Below is a small trained network, with its code and all its weights. Each question gives an input and a class and asks what happens when units are switched off, that is, made to give their printed mean instead of their output.

import numpy as np


def w(rows, s, z=0):
    codes = np.array(rows[::2]) - 128.0
    scale = np.full(codes.shape[1], s)
    scale[-1] = z or s
    return codes * scale


def norm(h):
    return h / np.sqrt((h * h).mean(-1, keepdims=True) + 1e-5)


def f(y):
    return np.maximum(y, 0)


def log_softmax(a):
    a = a - a.max(-1, keepdims=True)
    return a - np.log(np.exp(a).sum(-1, keepdims=True))


def net(x, mask):
    res = np.array(x, float).reshape(1, 5) / 4 @ E
    u = 0
    for l in range(2):
        y = f(norm(res) @ A[l][:, :-1].T + A[l][:, -1])
        res = res + np.where(mask[u : u + 8], y, B[l][:, -1]) @ B[l][:, :-1]
        u += 8
    return log_softmax(norm(res)[-1] @ U[:, :-1].T + U[:, -1])


A, B = {}, {}
E = w([
[96,136,124,134,109,158,127,104,130,155],'x0',
[141,175,141,80,76,173,201,230,108,116],'x1',
[102,114,254,172,203,170,208,162,224,141],'x2',
[134,169,132,142,131,134,113,129,128,115],'x3',
[87,88,149,15,162,244,39,105,110,30],'x4',
],0.0081)
A[0] = w([
[127,181,148,150,142,118,121,137,131,117,33],'L0N0',
[141,99,253,132,223,167,118,78,137,124,91],'L0N1',
[139,137,139,50,86,209,143,211,109,90,2],'L0N2',
[144,62,155,167,216,130,46,30,156,102,53],'L0N3',
[168,135,131,72,121,148,103,93,89,120,23],'L0N4',
[139,140,166,123,99,180,177,216,129,120,40],'L0N5',
[105,102,192,33,191,216,79,132,151,64,69],'L0N6',
[125,117,145,90,160,136,117,106,119,94,5],'L0N7',
],0.012,0.0026)
B[0] = w([
[108,29,154,147,150,97,148,152,95,142,142],'L0N0',
[77,116,55,166,143,127,128,197,236,90,215],'L0N1',
[51,187,127,43,169,20,131,65,79,161,210],'L0N2',
[51,215,135,38,152,1,158,62,78,176,224],'L0N3',
[152,85,82,151,93,156,111,160,192,96,172],'L0N4',
[50,206,122,93,160,70,174,94,170,151,200],'L0N5',
[250,78,212,163,115,232,118,104,63,125,251],'L0N6',
[95,125,143,154,92,198,117,103,61,165,161],'L0N7',
],0.0099,0.012)
A[1] = w([
[171,186,137,33,46,145,189,212,110,122,170],'L1N0',
[98,120,176,130,145,193,173,200,220,82,17],'L1N1',
[102,153,145,184,140,87,193,162,171,143,105],'L1N2',
[212,88,196,234,86,103,167,175,80,213,146],'L1N3',
[151,99,175,138,118,217,128,116,80,111,101],'L1N4',
[147,131,2,79,31,123,44,153,67,78,43],'L1N5',
[120,106,132,169,158,54,153,137,125,166,7],'L1N6',
[171,165,114,190,65,91,213,134,166,203,121],'L1N7',
],0.012,0.0018)
B[1] = w([
[86,113,122,160,154,61,72,32,114,145,182],'L1N0',
[114,102,43,171,86,98,108,171,187,140,179],'L1N1',
[184,106,100,148,95,152,114,144,95,123,241],'L1N2',
[157,108,132,120,105,153,119,144,85,103,194],'L1N3',
[209,120,95,137,69,97,122,175,85,115,188],'L1N4',
[110,123,135,198,150,164,193,219,245,132,240],'L1N5',
[119,168,165,78,100,188,138,137,88,102,219],'L1N6',
[152,99,170,82,159,165,79,83,100,107,254],'L1N7',
],0.012,0.011)
U = w([
[223,89,193,117,96,203,102,137,10,101,127],'0',
[25,207,140,61,168,28,152,81,86,151,3],'1',
[82,106,82,193,127,139,174,254,239,116,192],'2',
],0.0089,0.00032)

Each question gives the input, the list of numbers given to net, and the class t.
The units are the neurons (one row each of A and B). Each row of codes is followed by its name. A weight is (code - 128) times the scale printed after its matrix; where a second scale follows, it is the last column's (A, B and U).
mask holds one flag per neuron, layer by layer. A switched-off neuron (its flag False) gives its mean, the last column of its row in B, instead of its output. The means were averaged over made-up inputs and are rounded, as every weight is.
A unit's drop is (log p(t) with every unit on - log p(t) with that unit switched off) / (log p(t) with every unit on - log p(t) with every unit switched off).
The circuit of an input: a set's keep is (log p(t) with only the set's units on - log p(t) with every unit switched off) / (log p(t) with every unit on - log p(t) with every unit switched off). Starting from the 12 units with the biggest drops (on a tie, the unit counted first), units are removed one at a time, each time the one whose removal leaves the highest keep (on an exact tie, the one counted first), for as long as the keep stays at least 0.8.
units of the circuit, in order: the units of the circuit, biggest drop first
unit that matters most: the unit with the biggest drop
top k neurons: the k neurons with the biggest drops, biggest first
k most important neurons of layer l: the k neurons of layer l with the biggest drops, biggest first
drop of u: that unit's drop, to one decimal
input [6,-5,2,4,3], class 1: unit that matters most : L0N3
input [-4,4,5,-5,-5], class 0: 2 most important neurons of layer 0 : L0N1, L0N3
input [8,4,-7,-3,-4], class 2: top 3 neurons : L1N5, L0N6, L0N3
input [2,2,5,-2,4], class 2: top 2 neurons : L0N1, L1N1
input [4,4,-8,-4,7], class 2: top 3 neurons : L1N5, L0N4, L1N7
input [-7,-4,3,-3,-2], class 1: top 3 neurons : L0N3, L1N5, L0N6
input [-6,8,6,-5,5], class 1: top 2 neurons : L0N2, L0N5
input [-3,-3,3,-6,-2], class 1: top 3 neurons : L0N3, L0N6, L1N5
input [7,-4,6,6,4], class 2: 2 most important neurons of layer 0 : L0N1, L0N2
input [-8,7,6,7,-8], class 0: 3 most important neurons of layer 1 : L1N2, L1N7, L1N5
input [1,1,3,-4,-4], class 0: top 2 neurons : L0N3, L0N1
input [-7,7,7,-3,-6], class 1: top 4 neurons : L0N5, L0N6, L1N5, L0N1
input [-7,7,7,1,-2], class 1: 3 most important neurons of layer 0 : L0N5, L0N2, L0N4
input [-6,7,7,2,4], class 1: unit that matters most : L0N2
input [1,3,3,-8,-4], class 0: 2 most important neurons of layer 0 : L0N3, L0N2
input [-3,4,6,-4,2], class 2: top 2 neurons : L0N1, L0N3
input [1,3,3,4,-4], class 0: top 3 neurons : L0N3, L0N1, L0N2
input [4,2,-8,7,6], class 2: top 2 neurons : L1N5, L0N4
input [0,1,5,4,-6], class 0: drop of L1N7 : 0.1
input [-2,6,-5,-5,4], class 1: units of the circuit, in order : L0N2
input [-1,-2,-6,5,-3], class 2: drop of L0N6 : 0.2
